Here is a tiny trained network, its code and every weight. The questions are about switching its units off for an input and a target symbol, where a switched-off unit gives its printed mean instead of its output.

import numpy as np


def w(rows, s, z=0):
    codes = np.array(rows[::2]) - 128.0
    scale = np.full(codes.shape[1], s)
    scale[-1] = z or s
    return codes * scale


def norm(h):
    return h / np.sqrt((h * h).mean(-1, keepdims=True) + 1e-5)


def f(y):
    return np.maximum(y, 0)


def softmax(a):
    e = np.exp(a - a.max(-1, keepdims=True))
    return e / e.sum(-1, keepdims=True)


def log_softmax(a):
    a = a - a.max(-1, keepdims=True)
    return a - np.log(np.exp(a).sum(-1, keepdims=True))


def net(x, mask):
    ids = ['ΘΦΨΩαβγδεζλμξπστ'.index(c) for c in x.split()]
    T = len(ids)
    res = E[ids] + P[:T]
    q, k, v = (norm(res) @ M[0].T for M in (Q, K, V))
    z = softmax(np.where(np.tri(T) > 0, q @ k.T / 4**0.5, -1e9)) @ v
    res = res + np.where(mask[0], z, O[0][:, -1]) @ O[0][:, :-1]
    y = f(norm(res) @ A[0][:, :-1].T + A[0][:, -1])
    res = res + np.where(mask[1:17], y, B[0][:, -1]) @ B[0][:, :-1]
    return log_softmax(norm(res)[-1] @ U[:, :-1].T + U[:, -1])


Q, K, V, O, A, B = {}, {}, {}, {}, {}, {}
E = w([
[176,140,121,141,200,183,91,133,185,129],'Θ',
[137,90,208,156,73,130,134,117,142,176],'Φ',
[192,186,138,117,155,178,140,125,92,121],'Ψ',
[98,112,182,180,187,134,140,153,140,126],'Ω',
[89,101,166,168,164,125,135,164,113,147],'α',
[66,92,61,147,46,111,186,119,104,120],'β',
[106,140,170,204,138,126,149,146,123,154],'γ',
[89,95,88,170,112,161,94,144,188,142],'δ',
[127,97,100,125,143,220,142,145,117,150],'ε',
[125,162,148,97,125,147,120,144,58,115],'ζ',
[97,124,170,171,140,126,151,143,127,174],'λ',
[208,105,79,129,165,80,31,200,150,203],'μ',
[172,46,179,44,122,111,102,107,207,157],'ξ',
[145,161,146,72,151,199,122,126,102,184],'π',
[119,7,162,79,101,81,74,144,144,66],'σ',
[155,131,175,95,67,122,54,108,118,86],'τ',
],0.021)
P = w([
[90,211,183,55,130,114,157,222,146,101],'0',
[75,179,170,83,112,169,95,183,124,135],'1',
[98,176,148,67,117,167,103,140,101,133],'2',
[107,164,128,71,119,168,100,109,82,137],'3',
[102,145,123,92,137,177,100,74,70,138],'4',
[98,124,104,126,142,176,92,38,49,144],'5',
[108,102,104,148,181,187,84,1,39,159],'6',
],0.0084)
Q[0] = w([
[160,117,57,35,99,44,126,133,120,131],'h0',
[155,119,37,32,114,205,104,74,68,113],'h0',
[181,135,26,81,95,236,25,95,142,74],'h0',
[91,203,162,125,126,246,99,172,91,147],'h0',
],0.013)
K[0] = w([
[64,139,111,159,207,125,110,40,63,152],'h0',
[176,63,147,139,148,121,80,49,72,147],'h0',
[140,74,138,149,111,135,89,1,108,121],'h0',
[138,96,208,98,83,151,129,140,156,99],'h0',
],0.017)
V[0] = w([
[143,160,36,115,223,230,180,147,190,65],'h0',
[193,224,162,200,101,165,91,155,86,81],'h0',
[136,82,144,113,190,140,107,131,112,2],'h0',
[187,148,144,151,153,98,94,91,198,111],'h0',
],0.0095)
O[0] = w([
[156,124,72,105,204,144,244,146,193,84,115],'h0',
[174,128,175,195,119,115,174,14,67,97,171],'h0',
[227,160,179,151,114,203,150,210,149,5,153],'h0',
[87,229,106,83,129,142,76,88,133,44,1],'h0',
],0.012,0.0046)
A[0] = w([
[183,142,93,175,183,84,114,176,113,156,76],'n0',
[190,101,192,160,162,120,171,151,96,83,150],'n1',
[134,99,148,136,131,1,121,35,174,113,164],'n2',
[105,60,138,137,163,97,102,127,142,155,108],'n3',
[169,161,123,162,141,199,175,138,107,79,140],'n4',
[71,205,150,167,88,211,97,142,137,134,2],'n5',
[76,152,161,184,110,171,184,110,59,176,152],'n6',
[55,249,188,164,118,123,114,20,102,84,8],'n7',
[115,64,169,123,45,147,185,137,123,181,166],'n8',
[98,131,163,146,84,24,182,134,79,90,48],'n9',
[222,121,187,116,159,187,92,151,191,98,104],'n10',
[109,138,106,184,122,160,120,142,140,86,121],'n11',
[118,103,116,146,155,149,195,145,179,174,123],'n12',
[103,53,55,163,150,24,110,167,217,105,91],'n13',
[140,112,21,126,154,108,189,140,243,95,14],'n14',
[147,124,154,44,128,91,49,149,117,112,119],'n15',
],0.013,0.0064)
B[0] = w([
[54,94,167,114,120,189,148,143,114,44,152],'n0',
[113,162,98,109,132,173,82,123,164,179,248],'n1',
[85,185,125,79,137,116,162,183,44,107,173],'n2',
[166,165,113,131,65,95,203,162,135,122,181],'n3',
[77,125,144,161,117,81,145,124,177,186,214],'n4',
[149,161,48,124,119,114,146,112,26,148,170],'n5',
[171,137,150,87,157,108,111,143,167,84,245],'n6',
[105,6,87,110,98,162,162,121,208,105,186],'n7',
[105,138,121,160,175,164,107,145,139,98,249],'n8',
[158,129,127,148,150,172,101,69,58,162,159],'n9',
[106,122,137,158,79,93,139,95,80,82,200],'n10',
[147,145,152,105,42,108,128,131,75,127,143],'n11',
[174,99,128,82,74,153,101,130,101,115,224],'n12',
[191,155,139,83,116,107,123,27,149,157,172],'n13',
[122,89,100,224,163,59,48,118,68,99,204],'n14',
[142,107,76,188,186,183,129,116,167,168,195],'n15',
],0.013,0.011)
U = w([
[76,179,114,166,166,51,121,128,127,55,207],'Θ',
[24,82,151,124,118,103,118,95,79,229,74],'Φ',
[127,172,113,126,101,152,237,91,140,165,225],'Ψ',
[53,146,155,154,74,100,141,160,168,151,207],'Ω',
[100,126,164,110,129,130,94,239,173,58,158],'α',
[151,92,176,98,53,110,184,177,134,207,106],'β',
[53,131,155,83,184,142,178,109,43,74,159],'γ',
[230,149,145,99,97,27,106,121,95,108,135],'δ',
[131,36,113,211,158,154,193,185,104,171,12],'ε',
[147,160,202,172,187,150,93,100,86,151,52],'ζ',
[95,158,168,121,154,54,183,182,47,150,252],'λ',
[41,111,103,52,124,111,118,165,205,92,230],'μ',
[64,199,27,90,169,169,134,141,105,132,134],'ξ',
[186,159,132,15,122,153,192,144,74,118,139],'π',
[172,178,140,201,59,179,210,180,2,124,60],'σ',
[104,104,145,102,52,193,117,67,116,64,23],'τ',
],0.0085,0.0036)

Each question gives the input, a string of symbols that net reads in full, and the target symbol t.
The units are the heads (4 rows each of Q, K, V and O) and the neurons (one row each of A and B). Each row of codes is followed by its name. A weight is (code - 128) times the scale printed after its matrix; where a second scale follows, it is the last column's (O, A, B and U).
mask holds one flag per unit, heads first, then neurons. A switched-off unit (its flag False) gives its mean, the last column of its rows in O or B, instead of its output. The means were averaged over made-up inputs and are rounded, as every weight is.
A unit's drop is (log p(t) with every unit on - log p(t) with that unit switched off) / (log p(t) with every unit on - log p(t) with every unit switched off).
The circuit of an input: a set's keep is (log p(t) with only the set's units on - log p(t) with every unit switched off) / (log p(t) with every unit on - log p(t) with every unit switched off). Starting from the 12 units with the biggest drops (on a tie, the unit counted first), units are removed one at a time, each time the one whose removal leaves the highest keep (on an exact tie, the one counted first), for as long as the keep stays at least 0.8.
circuit, biggest first: the units of the circuit, biggest drop first
unit that matters most: the unit with the biggest drop
k most important neurons: the k neurons with the biggest drops, biggest first
drop when u is switched off: that unit's drop, to one decimal
input μ Φ Ω ε γ, target μ: circuit, biggest first => n7; h0
input ζ ζ β σ, target β: circuit, biggest first => h0; n3
input Θ λ π σ ξ ε, target ξ: circuit, biggest first => h0; n5
input ζ ε Φ π, target Φ: circuit, biggest first => h0
input λ α α ε Ψ ξ, target γ: circuit, biggest first => n2; h0
input ζ ζ Ω δ Ψ, target Ψ: circuit, biggest first => n4; n14
input μ ζ λ ε α π σ, target π: 2 most important neurons => n13; n2
input τ ε μ ξ, target ξ: circuit, biggest first => h0; n15; n2
input ζ Ψ Φ μ β, target ξ: circuit, biggest first => n8; n14
input λ π α σ, target ε: circuit, biggest first => n15; n6
input δ μ β α λ ε ξ, target δ: 2 most important neurons => n13; n14
input λ μ α, target λ: 2 most important neurons => n3; n1
input β ζ ξ α λ λ α, target β: circuit, biggest first => h0; n3; n14
input ε α μ, target ε: unit that matters most => n15
input σ ζ λ, target σ: 2 most important neurons => n5; n10
input ε π ζ ε, target ε: 3 most important neurons => n14; n4; n6
input Ψ τ Ω ε ε Φ, target Ψ: 3 most important neurons => n4; n1; n14
input ζ α λ Φ, target ζ: 3 most important neurons => n8; n1; n6
input ε Ψ ε γ Φ, target ε: 3 most important neurons => n14; n6; n8
input μ ζ σ ζ μ Ω, target μ: most important neuron => n7
input λ ε σ ζ Ψ ζ, target σ: 2 most important neurons => n5; n10
input ζ δ ζ Θ, target Θ: 2 most important neurons => n14; n4
input Θ ζ Φ σ σ μ ε, target σ: drop when h0 is switched off => 1.8
input Θ τ α ζ σ, target σ: drop when n3 is switched off => 0.2
input δ ε λ, target δ: drop when n6 is switched off => 0.0
input ε α π, target π: drop when h0 is switched off => 1.0
input λ σ β α α ζ μ, target σ: most important neuron => n3
